Below is a small trained network, with its code and all its weights. Each question gives an input and a target symbol and asks what happens when units are switched off, that is, made to give their printed mean instead of their output.

import numpy as np


def w(rows, s, z=0):
    codes = np.array(rows[::2]) - 128.0
    scale = np.full(codes.shape[1], s)
    scale[-1] = z or s
    return codes * scale


def softmax(a):
    e = np.exp(a - a.max(-1, keepdims=True))
    return e / e.sum(-1, keepdims=True)


def log_softmax(a):
    a = a - a.max(-1, keepdims=True)
    return a - np.log(np.exp(a).sum(-1, keepdims=True))


def net(x, mask):
    ids = ['αγδεζηθλμξπσφ'.index(c) for c in x.split()]
    T = len(ids)
    res = E[ids] + P[:T]
    u = 0
    for l in range(3):
        r = res
        for j in range(2):
            rows = slice(4 * j, 4 * j + 4)
            q, k, v = (r @ M[l][rows].T for M in (Q, K, V))
            z = softmax(np.where(np.tri(T) > 0, q @ k.T / 4**0.5, -1e9)) @ v
            o = O[l][rows]
            res = res + np.where(mask[u + j], z, o[:, -1]) @ o[:, :-1]
        u += 2
    return log_softmax(res[-1] @ U[:, :-1].T + U[:, -1])


Q, K, V, O = {}, {}, {}, {}
E = w([
[92,123,118],'α',
[143,149,151],'γ',
[75,135,107],'δ',
[91,147,185],'ε',
[94,144,182],'ζ',
[128,146,180],'η',
[166,132,74],'θ',
[147,167,89],'λ',
[67,148,71],'μ',
[141,67,245],'ξ',
[246,99,177],'π',
[137,60,241],'σ',
[129,253,43],'φ',
],0.015)
P = w([
[133,129,132],'0',
[110,83,94],'1',
[114,150,146],'2',
[182,108,84],'3',
[56,145,169],'4',
[255,163,141],'5',
[14,121,156],'6',
[205,181,126],'7',
[94,86,83],'8',
],0.0068)
Q[0] = w([
[89,106,92],'0.h1',
[137,173,61],'0.h1',
[128,32,51],'0.h1',
[146,126,188],'0.h1',
[161,143,153],'0.h2',
[112,95,16],'0.h2',
[255,65,128],'0.h2',
[208,83,70],'0.h2',
],0.009)
K[0] = w([
[102,180,95],'0.h1',
[211,193,54],'0.h1',
[94,104,14],'0.h1',
[188,32,176],'0.h1',
[172,171,111],'0.h2',
[100,2,135],'0.h2',
[95,89,35],'0.h2',
[109,17,71],'0.h2',
],0.0088)
V[0] = w([
[122,105,109],'0.h1',
[142,53,183],'0.h1',
[228,80,122],'0.h1',
[191,116,227],'0.h1',
[71,142,1],'0.h2',
[95,192,86],'0.h2',
[176,158,146],'0.h2',
[118,125,117],'0.h2',
],0.0083)
O[0] = w([
[156,194,112,95],'0.h1',
[151,81,1,159],'0.h1',
[43,163,44,129],'0.h1',
[107,11,36,249],'0.h1',
[126,189,210,81],'0.h2',
[134,214,162,166],'0.h2',
[66,101,128,169],'0.h2',
[134,143,138,119],'0.h2',
],0.0056,0.002)
Q[1] = w([
[103,140,1],'1.h1',
[144,157,187],'1.h1',
[103,120,171],'1.h1',
[150,159,141],'1.h1',
[28,189,21],'1.h2',
[222,69,188],'1.h2',
[111,184,138],'1.h2',
[89,143,23],'1.h2',
],0.0082)
K[1] = w([
[208,48,155],'1.h1',
[130,144,34],'1.h1',
[67,125,155],'1.h1',
[133,126,50],'1.h1',
[27,217,36],'1.h2',
[230,78,233],'1.h2',
[173,147,76],'1.h2',
[1,215,94],'1.h2',
],0.0085)
V[1] = w([
[93,120,206],'1.h1',
[67,114,152],'1.h1',
[213,178,47],'1.h1',
[7,69,199],'1.h1',
[202,102,194],'1.h2',
[48,111,106],'1.h2',
[71,146,97],'1.h2',
[54,129,134],'1.h2',
],0.012)
O[1] = w([
[185,132,48,254],'1.h1',
[227,114,108,154],'1.h1',
[1,147,192,45],'1.h1',
[253,87,95,184],'1.h1',
[69,45,72,148],'1.h2',
[170,141,130,100],'1.h2',
[195,157,177,136],'1.h2',
[175,159,87,163],'1.h2',
],0.0083,0.00079)
Q[2] = w([
[120,138,102],'2.h1',
[137,90,154],'2.h1',
[96,127,116],'2.h1',
[141,116,94],'2.h1',
[175,80,6],'2.h2',
[118,120,150],'2.h2',
[122,162,94],'2.h2',
[141,107,82],'2.h2',
],0.015)
K[2] = w([
[122,75,87],'2.h1',
[84,193,200],'2.h1',
[221,86,171],'2.h1',
[172,135,30],'2.h1',
[179,29,245],'2.h2',
[126,211,117],'2.h2',
[11,23,3],'2.h2',
[121,92,246],'2.h2',
],0.0055)
V[2] = w([
[99,2,189],'2.h1',
[229,238,176],'2.h1',
[125,86,160],'2.h1',
[140,2,141],'2.h1',
[98,55,72],'2.h2',
[247,202,138],'2.h2',
[87,72,42],'2.h2',
[104,48,154],'2.h2',
],0.0081)
O[2] = w([
[107,64,74,16],'2.h1',
[187,190,147,195],'2.h1',
[127,100,112,88],'2.h1',
[128,75,94,1],'2.h1',
[112,75,170,190],'2.h2',
[104,255,101,34],'2.h2',
[120,90,167,191],'2.h2',
[110,87,179,178],'2.h2',
],0.012,0.00071)
U = w([
[172,166,128,3],'α',
[90,149,95,150],'γ',
[179,174,178,107],'δ',
[191,143,29,86],'ε',
[167,144,34,172],'ζ',
[130,142,47,132],'η',
[39,162,193,152],'θ',
[64,169,199,249],'λ',
[86,196,108,97],'μ',
[137,111,136,79],'ξ',
[2,139,86,138],'π',
[147,112,137,68],'σ',
[73,183,177,213],'φ',
],0.0092,0.0062)

Each question gives the input, a string of symbols that net reads in full, and the target symbol t.
The units are the heads (4 rows each of Q, K, V and O). Each row of codes is followed by its name. A weight is (code - 128) times the scale printed after its matrix; where a second scale follows, it is the last column's (O and U).
mask holds one flag per head, layer by layer. A switched-off head (its flag False) gives its mean, the last column of its rows in O, instead of its output. The means were averaged over made-up inputs and are rounded, as every weight is.
A unit's drop is (log p(t) with every unit on - log p(t) with that unit switched off) / (log p(t) with every unit on - log p(t) with every unit switched off).
The circuit of an input: a set's keep is (log p(t) with only the set's units on - log p(t) with every unit switched off) / (log p(t) with every unit on - log p(t) with every unit switched off). Starting from all 6 units, units are removed one at a time, each time the one whose removal leaves the highest keep (on an exact tie, the one counted first), for as long as the keep stays at least 0.8.
units of the circuit, in order: the units of the circuit, biggest drop first
unit that matters most: the unit with the biggest drop
which heads matter: for each layer, one digit per head in row order, 1 if its drop is at least 0.15 and else 0, layers parted by /
drop when u is switched off: that unit's drop, to one decimal
input φ θ π θ, target π: unit that matters most => 1.h2
input π θ ε, target π: which heads matter => 00 / 10 / 10
input π λ η, target π: which heads matter => 00 / 10 / 10
input η γ γ φ μ λ, target μ: units of the circuit, in order => (2.h2; 1.h1; 1.h2)
input σ μ μ γ δ θ φ δ, target μ: units of the circuit, in order => (2.h2; 1.h2; 1.h1)
input γ ξ α, target σ: units of the circuit, in order => (2.h2; 1.h1; 1.h2)
input ε ε δ, target ε: which heads matter => 00 / 10 / 00
input ζ γ μ μ σ σ ζ, target σ: units of the circuit, in order => (2.h2; 1.h2; 1.h1; 0.h2)
input ε π ξ δ λ λ λ φ, target μ: which heads matter => 10 / 11 / 01
input θ π ξ ζ λ, target ξ: units of the circuit, in order => (2.h2; 1.h2)
input γ γ ζ σ δ σ, target σ: which heads matter => 00 / 11 / 01
input λ γ ε φ, target μ: units of the circuit, in order => (2.h2; 0.h1; 1.h1)
input σ λ φ μ ζ λ, target μ: units of the circuit, in order => (2.h2; 1.h1)
input σ σ σ α, target σ: units of the circuit, in order => (2.h2; 0.h2)
input ε ζ ζ, target ε: which heads matter => 00 / 10 / 00
input ζ φ θ, target μ: which heads matter => 00 / 10 / 01
input θ ζ θ λ θ γ, target λ: unit that matters most => 1.h1
input α ζ γ η θ λ ζ π, target π: which heads matter => 00 / 01 / 00
input μ ζ σ ξ η ζ η ξ, target σ: units of the circuit, in order => (2.h2; 1.h2; 1.h1; 0.h2)
input θ γ σ ζ, target ξ: units of the circuit, in order => (2.h2; 1.h1; 1.h2)
input σ ζ σ, target σ: unit that matters most => 2.h2
input δ λ λ, target φ: which heads matter => 00 / 10 / 10
input π σ ξ γ ζ σ, target ξ: which heads matter => 00 / 00 / 01
input ζ δ α ζ φ λ μ, target μ: which heads matter => 00 / 00 / 01
input ζ δ α σ σ ζ, target σ: units of the circuit, in order => (2.h2; 1.h2; 1.h1)
input ζ γ ε ε λ ξ σ π, target ξ: which heads matter => 00 / 01 / 01
input ζ ε ε, target ε: units of the circuit, in order => (1.h1)
input ε λ π γ, target π: drop when 2.h1 is switched off => 0.3
